In the rows, 128 means zero.
Each row of numbers belongs to one of the nodes below and depends on some of the facts about them. Some rows are named. Which node is each other row?

Known rows:
[118 152 120 133 124 127 156 126  99 152 127 122 140 129 134 146 114 134
  96 120 154 138 128 136 117 107 144 118 110 142 123 139 145 128] -> bedadrer
[ 46 114 191 207 139 121 124 185 152 153 201 204  78 131  73 128  74 106
 152 170  57 175 107 101 196 164 206  96  86  84 146 182 130 141] -> lufe
[160 132 132 136 109 150 124 140 192 113 148 118 149 160 131 122 117 149
 118 140  93 146 144 129 108  80 157 101 127 106 149 103 109 122] -> tridronu
[159 155  95 122 125 156 161 109  74 163 125  98 116 114 139 155 155 156
 107 138 173 149 144 146  79 117 119 138 116 167 110 129 178 122] -> koflo
[107 143 135 137 125 129 147 126 122 136 145 121 118 138 130 156 135 126
 100 139 135 148 115 133 113 100 136 124 106 115 133 139 137 129] -> vaklam
[113 154 108 136 140 128 131 135  88 147 118 135 134 134 129 126 107 128
 106 122 167 145 127 126 130 138 148 118 130 150 129 143 145 126] -> kipemam
[110 155 122 127 141 132 154 130  91 139 132 122 125 142 133 120 119 130
  98 132 142 127 108 118 121 129 156 121 131 134 128 146 138 126] -> mitris
[114 149 105 142 140 126 135 132  98 152 120 143 139 132 123 128 104 134
 109 128 165 141 128 139 132 128 142 114 121 158 138 138 138 133] -> nibom
[156 138 120 143 108 129 136 128 146 119 134 125 142 138 109 131  98 147
 137 114 126 134 154 117 123 108 151 119 141 109 128 122 117 114] -> vostu
[109 149 136 129 129 133 145 133 113 130 146 115 113 141 135 150 138 122
  95 138 136 151 111 119 112 109 142 124 109 110 128 143 142 127] -> dozinul
[121 153 134 159  92 105 123 156 169 113 131 100 174 141 114 145  58 145
 117  91 112 128 162  88 158 110 179  90 118  97 136 125 105 126] -> skogri
[114 148 104 143 137 125 134 131  95 153 122 140 138 128 119 132 105 132
 109 124 165 143 130 136 132 133 140 117 124 153 134 140 140 129] -> tabrek
[159 139 119 138 108 129 134 126 154 117 136 126 145 138 105 130  96 149
 136 113 126 133 157 117 122 108 155 118 145 106 130 123 115 109] -> studron
[112 165 111 146 130 132 132 147  86 137 132 111 121 125 129 140 127 130
 104 131 157 145 134 106 117 132 144 118 110 132 130 136 151 135] -> midrer
[110 168 129 155 102 112  97 150 179  68 119  84 161 125  98 137  76 133
 117 101 134  98 142  69 145 132 146  89 129  85 156 125  86 126] -> kudek
[107 144 135 134 127 130 149 128 117 138 145 120 116 138 131 157 134 125
  96 140 131 145 116 130 110 104 136 122 105 112 133 141 138 126] -> plusto
[109 164 128 144 129 132 151 128 127 104 146 136 129 154 148 151 145 113
  93 120 132 194 119 114 122 105 161 152 100 129 109 143 152 140] -> flebo

Some facts about the nodes:
ζ: points at; θ: uses; φ: is of sort; π: refers to
kudek: ζ brebras koflo pedron treklam; θ gifek; φ 203; π kaguze trugri
natre: φ 388
tovul: φ 514
midrer: ζ skogri koflo; φ 514
kivo: φ 514
lenobi: ζ ziklan; θ troplam; φ 388
mosen: θ toten; φ 203
bifik: ζ bralen listuler fazumo lufe; φ 370; π feplor vele
toten: φ 388; π fumik
feplor: θ bedadrer; φ 370
runu: θ feplor; φ 370; π trosko bisterok
pebil: ζ plikosos; φ 388
flebo: ζ brurezek segebin; φ 370
drigak: ζ kaguze tridronu; φ 514
sodam: θ siskel; φ 388
plikosos: φ 203
lutis: ζ gomu; φ 370
rabasa: φ 203
ziklan: φ 203; π groto
bopegur: θ muzar; φ 370
vaskiflen: ζ dubrin; φ 203
skibrode: ζ kaguze geskuve; φ 514; π luski gomu
zodres: θ fati; φ 203
nibom: φ 388
mitem: θ groflago; φ 370
duzuk: θ duve; φ 203; π betadus
begror: φ 514; π turo
listuler: θ turo; φ 370; π groflago
pemu: ζ pleflo bralen golemo; φ 203; π kevudrel
gifek: ζ plikosos vofli; φ 388
meflel: φ 370; π brebras
skogri: θ flidak; φ 514; π vatruk
skifotrom: ζ nibom plusto; φ 203
stado: φ 388; π geflar
trubro: ζ troplam segebin fumik; φ 370
vimumuk: φ 388
gragis: θ begror; φ 370; π tozek
vozil: ζ plikosos flufla tunir; φ 370; π mestan studre
trugri: φ 514; π fumik toten
dubrin: φ 514; π geflar
tigin: ζ giplir segebin; φ 388
noklos: φ 514
bisterok: φ 388; π ziklan
sostum: θ tozek; φ 370; π tozek pebil
luski: θ redregel; φ 370; π kostus
roskam: φ 514
bralen: φ 203
nidro: ζ brudo daflitrir greduske; φ 370; π lome kabis
modrem: θ breplum; φ 514
treklam: φ 370; π noklos vele
drure: φ 203; π pleflo
stades: ζ grato; φ 203
duve: ζ skogri; θ kostus; φ 388
driplel: θ duzuk; φ 388
kevudrel: φ 370
tedram: ζ toten gufu; θ dridrum; φ 388
gomu: φ 388
brurezek: θ fitusi; φ 388
greduske: θ pleflo; φ 514
tozek: θ listuler; φ 388; π klimik
fumik: φ 203; π feplor duzuk
pibos: ζ brebras; θ gragis; φ 514
flefases: ζ brudo roskam kofle; φ 370
fazumo: θ lenobi; φ 370
dozinul: ζ gagu mitem; φ 370
dakle: θ bruzogro; φ 203
kofle: φ 370; π skavan tozek gedrem
sigel: ζ stado; θ skestolar; φ 514; π mestan lome
klimik: φ 370; π betadus
stizon: φ 370; π treklam
fedri: θ kobrur; φ 388
brebras: φ 388; π stado
plikla: θ grato; φ 388
kostos: ζ drure sidun roskam tunir teres; θ pibos; φ 514
bogram: φ 388; π budi stizon
klugevak: φ 514; π tozek
rikestas: ζ geflar; φ 370
zuvam: φ 388
gedrem: ζ drure breplum; θ veflam; φ 388; π begror
vatruk: φ 388; π stizon
mestan: ζ tabrek klugoni; φ 514
flidak: ζ mitem; θ plikla; φ 388
gufu: θ vatruk; φ 388; π trugri
trosko: ζ gragis bopegur; φ 203; π sidun
kostus: φ 388
poskan: ζ trugre kabis; φ 203; π geskuve
fomem: φ 514
pleflo: θ gufu; φ 370
lufe: θ meflel; φ 370
bedadrer: θ brudo; φ 514
mitris: ζ geflar vofli ripul; φ 514
kaguze: φ 514; π vozil
trugre: θ sostum; φ 388
fitusi: ζ segebin gufu; φ 203
draleve: ζ brurezek studre giplir stizon; θ vinor; φ 388
kobrur: θ mupir; φ 514
tridronu: φ 370; π drure gagu turo
lome: φ 514; π turo
sestizol: φ 203; π bedadrer tigin
troplam: θ safisim; φ 370
trodrek: φ 203; π turo
grato: φ 370; π geflar
drisan: ζ destol drure fumik tovul; φ 514; π tigin
grolur: ζ rabasa turo tovul; φ 370
tafa: ζ redregel fedanol sostum tridronu skile ripul; φ 514
flive: ζ tozek; φ 514
regi: ζ feplor vimumuk; θ driplel; φ 388
plusto: φ 370
budi: ζ fomem brudo skopler nubrim; φ 370; π pleflo duzuk
plasken: φ 370; π flidak pletor
luso: ζ flidrom plasken vofli plikla; φ 514; π netozon
skavan: φ 514; π pletor
steti: ζ greduske; φ 203
tetro: ζ redregel sostum zuvam kofle; φ 203; π kevudrel
geflar: φ 514; π kabis
zaskoflar: ζ trugre gufu; φ 514
daflitrir: θ draleve; φ 514
zaku: ζ sodam segebin pedron bopegur; φ 388
netozon: ζ pedron tovul; φ 370; π trumo
betadus: ζ luski; φ 203; π groto
golemo: φ 203
safisim: θ segebin; φ 388; π tigin kivo treklam
tabrek: φ 388
groflago: φ 370; π budi vimumuk
flufla: φ 370
skestolar: ζ plusto sestizol kivo; θ restalar; φ 388
restalar: φ 514
fedanol: φ 203
fati: ζ klugevak; θ tedram; φ 388
ziger: φ 370; π poskan vele
mota: ζ troplam vofli dubrin; φ 388; π kabis treklam
siskel: ζ plasken bisterok pedron; φ 514
vele: φ 388; π noklos
skuvu: φ 370
breplum: θ tigin; φ 203
tastal: ζ koflo toten; φ 514
brudo: φ 370
studron: φ 514; π trosko rikestas
vostu: φ 514; π siskel
tase: θ platem; φ 388; π noklos
pedron: φ 514
naril: φ 388; π nibom turo
rana: θ kleros; φ 203; π ziklan
skopler: φ 514
flidrom: θ detretrus; φ 514; π klimik trunak tozek
kabis: θ drigak; φ 370; π begror trumo
veflam: ζ trugre; φ 514
giplir: φ 370
detretrus: ζ fazumo kevudrel; θ skuvu; φ 388
gagu: φ 370; π groto
vofli: φ 370; π sestizol kugrur
trumo: ζ skile dubrin; φ 388; π toten
teflan: ζ pedron; φ 203; π rana pletor
plomutel: ζ plasken brurezek kostus; φ 514
trubon: ζ groto; θ mosen; φ 514
pletor: ζ duzuk safisim vaklam stizon teres; φ 203
kipemam: ζ bakim driplel vaklam; φ 388
drestu: ζ skogri sestizol pedron; θ koflo; φ 370
muzar: ζ skuvu; θ brafi; φ 388
trunak: ζ giplir; φ 370
gerin: ζ koflo modrem toten turo dubrin natre; φ 370
mupir: θ tase; φ 388
geskuve: φ 514; π kivo trunak stado
bakim: φ 514; π toten
sudo: ζ klugoni; φ 370; π bedadrer platem gedrem kostos
koflo: φ 514
kleros: ζ listuler groflago; θ dubrin; φ 370
destol: θ modrem; φ 203
tunir: φ 514; π meflel
brokis: ζ geflar klugevak trutosi; θ stizon; φ 203
ripul: φ 370
studre: φ 388; π trosko kobrur
trutosi: φ 203
fivi: φ 203; π platem
kugrur: ζ plusto trutosi; φ 203
trobus: θ trugre; φ 203
kufon: ζ skogri tase segebin; φ 514
skile: θ dakle; φ 370; π studron
turo: φ 203
segebin: φ 514
redregel: θ betadus; φ 203; π trodrek
platem: θ tovul; φ 370
sidun: φ 514; π turo
briskun: ζ bedadrer fazumo grato; φ 203; π stades
groto: φ 514; π vele
klugoni: φ 388
nubrim: φ 514; π brebras netozon teres
redun: ζ flufla lome rabasa trugre; θ skile; φ 370
brafi: ζ brurezek geskuve; θ zodres; φ 370
vaklam: φ 370
danefum: ζ brudo klimik trutosi; φ 514
mafum: ζ plasken kobrur; φ 203
vinor: ζ bralen bogram; θ trobus; φ 388
teres: φ 514; π kobrur plilin
plilin: θ drestu; φ 388; π platem plikla
dridrum: θ greduske; φ 203
bruzogro: ζ naril; φ 388; π vozil

Which node is each row?
No name comes twice in this set of rows, the named rows included.
[ 88 182  91 119 123  79 136 121 120 107  76  96 214 161 165 152  89 108
  51  64 193 116 118 125 137  80 130 109 119 141 146 120  97 137] | brurezek
[111 170  95 156 137 128 129 142  96 128 120 122 132 130 129 137 116 133
 104 115 168 170 146 108 134 149 154 130 111 161 122 133 152 144] | zaku
[130 153 127 132  92 102 126 141 161 125 104  96 195 150 122 144  39 152
 102  70 141 114 158 112 156 101 177  83 137 113 126 126 100 111] | plilin
[207 148 104 127 116 153 151 108 143 138 132 139  87 109  62 133 106 172
 157 122 175 165 177 136 107 153 152 130 178 114  97 133 165  86] | toten
[173 150 122 147 119 172 100 145 222  98 127 141 180 157 130  89 102 159
 116 153 100 135 141 141 106  87 168  67 116 163 171  98 114 134] | trodrek
[115 142 132 148 126 138 154 136 100 164 144 138 121 128 120 142 107 141
 111 134 135 151 131 132 128 126 163 113 108 144 121 152 156 126] | greduske
[118 146 146 136 114 139 169 138  98 181 136 110 138 127 135 159  91 162
  95 115 128 150 138 141 130 117 176 101  91 163  99 158 178 118] | modrem
[ 73 171 151 126 122 118 136 139 121 117 113 101 173 141 141 140  75 130
  71 102 138 101  96 103 145 118 164  91 102 136 133 161 119 121] | brokis
[152 162 127 141 104 136 131 138 169  96 147  72 110 132  98 155 122 155
 117 129 121 143 165  89 108 129 152 117 134  68 128 116 128 117] | netozon
[163 147 130 130  97 147 132 116 173 107 116 103 171 135 125 136  91 166
 116 107 129 117 144 126 111  95 147 105 124 141 125 127 120 107] | redregel
[153 152  70 127 143 142 146  99  77 132 124 123 105 117 125 133 180 125
 116 151 187 141 132 143  73 111  84 155 138 143 140 116 144 132] | tovul
[131 158 130 132 113 139 110 152  80 148 125 150 120 122 133 134 121 111
 110 118 177 162 114 112 115  93 146 111 114 115 123 146 171 118] | zaskoflar

Now the same nodes, written a new way:
Some rows with their names:
[206  66  90  60 130 123 143  99 199  78  96 189 170 176 138 160  80  70
  76  33  75 201 188  90  71 115  92  51 156  63 192 165  73 100 170] -> brafi
[103 154 110  91  95 117 137 168  73 117 101 144 149 123 147 121 143 110
  99 154 104 144 164 108 119 102 150 136 186 117  93 119 136  75  75] -> brokis
[110 153 157 100 100 136 141 165  73 120  96 160 131 105 144 106 155 118
  95 158  89 134 148 128  87  75 124 142 158 120  90 103 139  93  85] -> trubon
[131 114 150 153 111 130 135 152 100 104 154 164 175 142 163 164 160  92
 150  99  98  86 107 130 153 160 205 113 122 139 120 106 156 156 106] -> flidak
[138 122 123 151 109 127 136 150 107 103 145 168 167 154 173 162 150 101
 143  98 106  90 110 126 144 160 202 111 120 143 118 113 150 152 110] -> pebil
[138 116 128 118 113 134 124 154 111 125 102 129  95 104 156 135 136 107
 104 150 105 143 131 121 102 103 111 135 111 142  95  88 135 124 116] -> flive
[125  99 132 143  91 126 135 139 136 117 150 147 153 145 145 145 174 121
 102 134 114 121 138 123  86 144 168 134 107 108 133 101 151 138 154] -> trubro
[136 137 112 142 101 108 136 142 109 130 151 157 174 144 142 157 144 133
 125 125 118  89 110 140 111 158 191 131 125 153 130 116 146 136 137] -> lenobi
[107 121 125 130 140 133 128 137 127 121 118  87 106 115  96 113 127 110
 135 148 136 141 144 109 182 133 101 132 146 113 117 143 118 119 112] -> breplum
[130 152  97 119 135 136 137 119 144 164 105 105  89 111 121  96  94 178
 118 164 156 160 145 136  94  84  72 132 111 131 116 142 103  98 134] -> klugevak
[103 166 167 143 120 134 141 155  87 110 143 173 192 153 103 116 150 144
 150 127 112  90 129 150 108 140 166 127 178 100 144 154 134 123 101] -> plilin
[128 143 128 151 131 127 140 118 141 115 144 155 159 152 102 143 128 133
 155 107 138  90 111 136 135 158 153 125 130 125 156 152 127 148 139] -> klugoni
[161 118  79 137 152 135 109  68 183 186 112  78  80 110 137 124  79 179
 133 162 176 161 125 131 115 119  68 125  97 166 124 133  97 122 155] -> dubrin
[160 108 102 159 162 120 130  54 187 144 175 101 115 143 115 155 103 143
 166 115 165  98 100 145 164 164 142 112  99 158 166 137 125 158 160] -> toten
[120 138 140 139 123 141 138 122 124 111 124 142 131 132 124 125 124 132
 140 110 136 109 112 132 128 152 124 130 122 119 150 151 124 151 128] -> plusto
[124 134 149 133 154 149 134 134 131 126 105 115  91 107 118 103 120 131
 135 152 126 146 136 129 117  94  80 128 115 117 109 137 117 129 112] -> groto
[124 131 153 135 154 151 135 134 131 120 105 116  91 107 118 102 123 126
 134 150 123 144 136 125 122  97  80 127 118 112 106 136 119 131 110] -> skavan

Which node is each row?
No name comes twice in this set of rows, the named rows included.
[145 135  92 109 116 118 134 141 119 167 115 113  96 106 166 127 109 151
  96 166 123 162 147 133  86  84  97 133 103 156 100  92 129  91 143] | drisan
[148  91 112 155 138 143 111  67 175 127 132 100  95 130 134 150 110 130
 160 101 161 109  97 126 165 164 113 121  99 148 160 142 122 163 152] | brudo
[169  95  80 153 106 112 107 102 160 134 144 137 120 157 173 168 112 124
 145 100 148  96 100 121 147 165 178 117  97 179 141 112 135 157 154] | gifek
[116 101 191 159 135 154 131 123 116 100 130 128 132 124 132 137 155 101
 175  99 114  95 106 132 179 160 137 114 120 113 142 140 142 165 101] | platem
[147  65 139 169 110 132 100  90 183 108 188 123 141 162 136 166 185  96
 153 111 120 100 122 113 130 164 195 107  96 112 140  74 162 164 164] | tigin
[119 164 105  89  97 119 139 165  81 170 107 146 127 107 153  95 123 174
  89 169 111 157 163 144  76  61 102 138 143 136  93 108 130  62 109] | sigel
[124  95 158 152  99 143 134 148 120 100 141 155 151 146 169 151 177 101
 122 119 105 115 129 119 110 149 180 119 110 103 119 101 156 151 124] | trunak
[178 109  71 148 113  90 127  61 181 192 178 102 121 153 163 165  94 174
 126 139 173 116 109 145 109 162 157 115  95 189 153 105 132 132 170] | bruzogro
[105 168 132 104 121 137 142 156  89 157 101 138 119 109 105  76 112 183
 107 167 127 154 160 148  82  60  77 138 157 106 107 147 106  72 104] | flidrom
[142 122 123  87 145  99 136 140 153 142 161  87 107 111 136 112 131  99
  87 161 124 150 121 122 150 137 174 118 152 149  92  50 146  88 103] | poskan
[126 125  83  90 127  82 137 129  78 169 151  78 146 101 155 141  97 117
 106 158 115 175 172 122 137  87 103 143 103 169 116 122 134  69 166] | teflan

